Here is a tiny trained network, its code and every weight. The questions are about switching its units off for an input and a class, where a switched-off unit gives its printed mean instead of its output.

import numpy as np


def w(rows, s, z=0):
    codes = np.array(rows[::2]) - 128.0
    scale = np.full(codes.shape[1], s)
    scale[-1] = z or s
    return codes * scale


def norm(h):
    return h / np.sqrt((h * h).mean(-1, keepdims=True) + 1e-5)


def f(y):
    return np.maximum(y, 0)


def log_softmax(a):
    a = a - a.max(-1, keepdims=True)
    return a - np.log(np.exp(a).sum(-1, keepdims=True))


def net(x, mask):
    res = np.array(x, float).reshape(1, 8) / 4 @ E
    u = 0
    for l in range(3):
        y = f(norm(res) @ A[l][:, :-1].T + A[l][:, -1])
        res = res + np.where(mask[u : u + 7], y, B[l][:, -1]) @ B[l][:, :-1]
        u += 7
    return log_softmax(norm(res)[-1] @ U[:, :-1].T + U[:, -1])


A, B = {}, {}
E = w([
[156,136,254],'x0',
[31,17,168],'x1',
[166,132,242],'x2',
[232,62,141],'x3',
[164,221,89],'x4',
[169,72,141],'x5',
[184,115,135],'x6',
[149,212,135],'x7',
],0.0033)
A[0] = w([
[7,73,141,132],'L0N0',
[51,164,179,201],'L0N1',
[31,41,78,134],'L0N2',
[94,62,176,95],'L0N3',
[209,89,131,254],'L0N4',
[160,131,75,188],'L0N5',
[105,161,170,129],'L0N6',
],0.013,0.0044)
B[0] = w([
[152,151,36,243],'L0N0',
[255,119,170,219],'L0N1',
[152,99,56,254],'L0N2',
[134,154,151,200],'L0N3',
[63,74,113,223],'L0N4',
[72,157,130,184],'L0N5',
[187,130,117,167],'L0N6',
],0.0087,0.0075)
A[1] = w([
[61,146,116,163],'L1N0',
[173,247,110,4],'L1N1',
[142,255,70,125],'L1N2',
[75,199,25,219],'L1N3',
[86,179,114,137],'L1N4',
[180,30,130,101],'L1N5',
[113,88,95,93],'L1N6',
],0.0084,0.0013)
B[1] = w([
[182,129,206,158],'L1N0',
[102,173,192,204],'L1N1',
[98,140,19,230],'L1N2',
[108,164,171,255],'L1N3',
[150,254,199,154],'L1N4',
[105,116,101,209],'L1N5',
[121,122,196,179],'L1N6',
],0.0063,0.0054)
A[2] = w([
[142,186,157,148],'L2N0',
[166,109,220,252],'L2N1',
[68,66,181,134],'L2N2',
[62,112,152,27],'L2N3',
[45,150,142,204],'L2N4',
[71,189,129,206],'L2N5',
[2,100,79,153],'L2N6',
],0.0077,0.0023)
B[2] = w([
[148,75,216,197],'L2N0',
[158,15,208,226],'L2N1',
[29,81,140,198],'L2N2',
[157,63,103,149],'L2N3',
[9,35,138,198],'L2N4',
[102,62,222,211],'L2N5',
[129,139,254,254],'L2N6',
],0.0041,0.0035)
U = w([
[149,154,52,250],'0',
[61,109,158,176],'1',
[231,150,199,98],'2',
[154,97,155,94],'3',
[74,251,153,137],'4',
[106,85,70,2],'5',
[107,57,162,132],'6',
],0.014,0.0037)

Each question gives the input, the list of numbers given to net, and the class t.
The units are the neurons (one row each of A and B). Each row of codes is followed by its name. A weight is (code - 128) times the scale printed after its matrix; where a second scale follows, it is the last column's (A, B and U).
mask holds one flag per neuron, layer by layer. A switched-off neuron (its flag False) gives its mean, the last column of its row in B, instead of its output. The means were averaged over made-up inputs and are rounded, as every weight is.
A unit's drop is (log p(t) with every unit on - log p(t) with that unit switched off) / (log p(t) with every unit on - log p(t) with every unit switched off).
The circuit of an input: a set's keep is (log p(t) with only the set's units on - log p(t) with every unit switched off) / (log p(t) with every unit on - log p(t) with every unit switched off). Starting from the 12 units with the biggest drops (on a tie, the unit counted first), units are removed one at a time, each time the one whose removal leaves the highest keep (on an exact tie, the one counted first), for as long as the keep stays at least 0.8.
units of the circuit, in order: the units of the circuit, biggest drop first
k most important neurons: the k neurons with the biggest drops, biggest first
top k neurons in layer l: the k neurons of layer l with the biggest drops, biggest first
drop when u is switched off: that unit's drop, to one decimal
input [6,-2,4,-7,-3,4,-8,-4], class 2: units of the circuit, in order -> (L0N1)
input [6,6,8,-4,-6,-3,2,-2], class 2: units of the circuit, in order -> (L0N1, L0N4)
input [5,-8,-4,6,-3,-6,8,3], class 6: top 4 neurons in layer 0 -> (L0N4, L0N0, L0N3, L0N1)
input [4,-6,-3,8,5,-6,-2,-8], class 6: units of the circuit, in order -> (L0N4, L0N0)
input [3,-4,-7,6,0,-2,-8,6], class 1: units of the circuit, in order -> (L0N0, L0N1)
input [-4,-8,4,8,2,8,-8,-5], class 1: 2 most important neurons -> (L0N4, L0N1)
input [4,-2,-6,0,-1,1,7,6], class 4: top 2 neurons in layer 0 -> (L0N1, L0N5)
input [-1,-5,4,4,-4,5,-7,-6], class 1: units of the circuit, in order -> (L0N1, L0N2)
input [7,-5,2,2,-5,8,-4,1], class 1: units of the circuit, in order -> (L0N4, L0N1)
input [-5,-4,4,-6,-8,0,-4,7], class 2: top 2 neurons in layer 0 -> (L0N1, L0N2)
input [-6,-8,-6,-2,6,6,8,-4], class 4: units of the circuit, in order -> (L0N2, L0N5, L0N0, L1N3)
input [-7,-8,5,-2,-1,7,-6,-2], class 1: top 2 neurons in layer 2 -> (L2N4, L2N5)
input [3,2,-8,-1,2,8,-8,-5], class 0: 2 most important neurons -> (L0N0, L0N4)
input [2,7,-3,-5,8,0,6,5], class 2: 2 most important neurons -> (L0N1, L0N2)
input [8,-5,1,-8,2,-7,1,7], class 2: 2 most important neurons -> (L0N1, L0N0)
input [-6,-4,-1,2,-5,-6,-2,3], class 4: most important neuron -> (L0N4)
input [-5,0,0,-4,6,-2,2,-6], class 4: top 2 neurons in layer 1 -> (L1N3, L1N4)
input [0,3,0,7,8,7,-7,7], class 1: drop when L0N4 is switched off -> 0.2
input [1,8,3,-3,-3,-5,-6,2], class 0: drop when L0N0 is switched off -> 0.4
input [-3,1,7,-4,-6,0,-4,5], class 2: drop when L0N0 is switched off -> -0.1
input [0,8,6,-4,6,2,4,-7], class 0: drop when L0N0 is switched off -> 0.3
input [-7,-3,4,5,4,-5,-5,-1], class 4: most important neuron -> (L1N4)
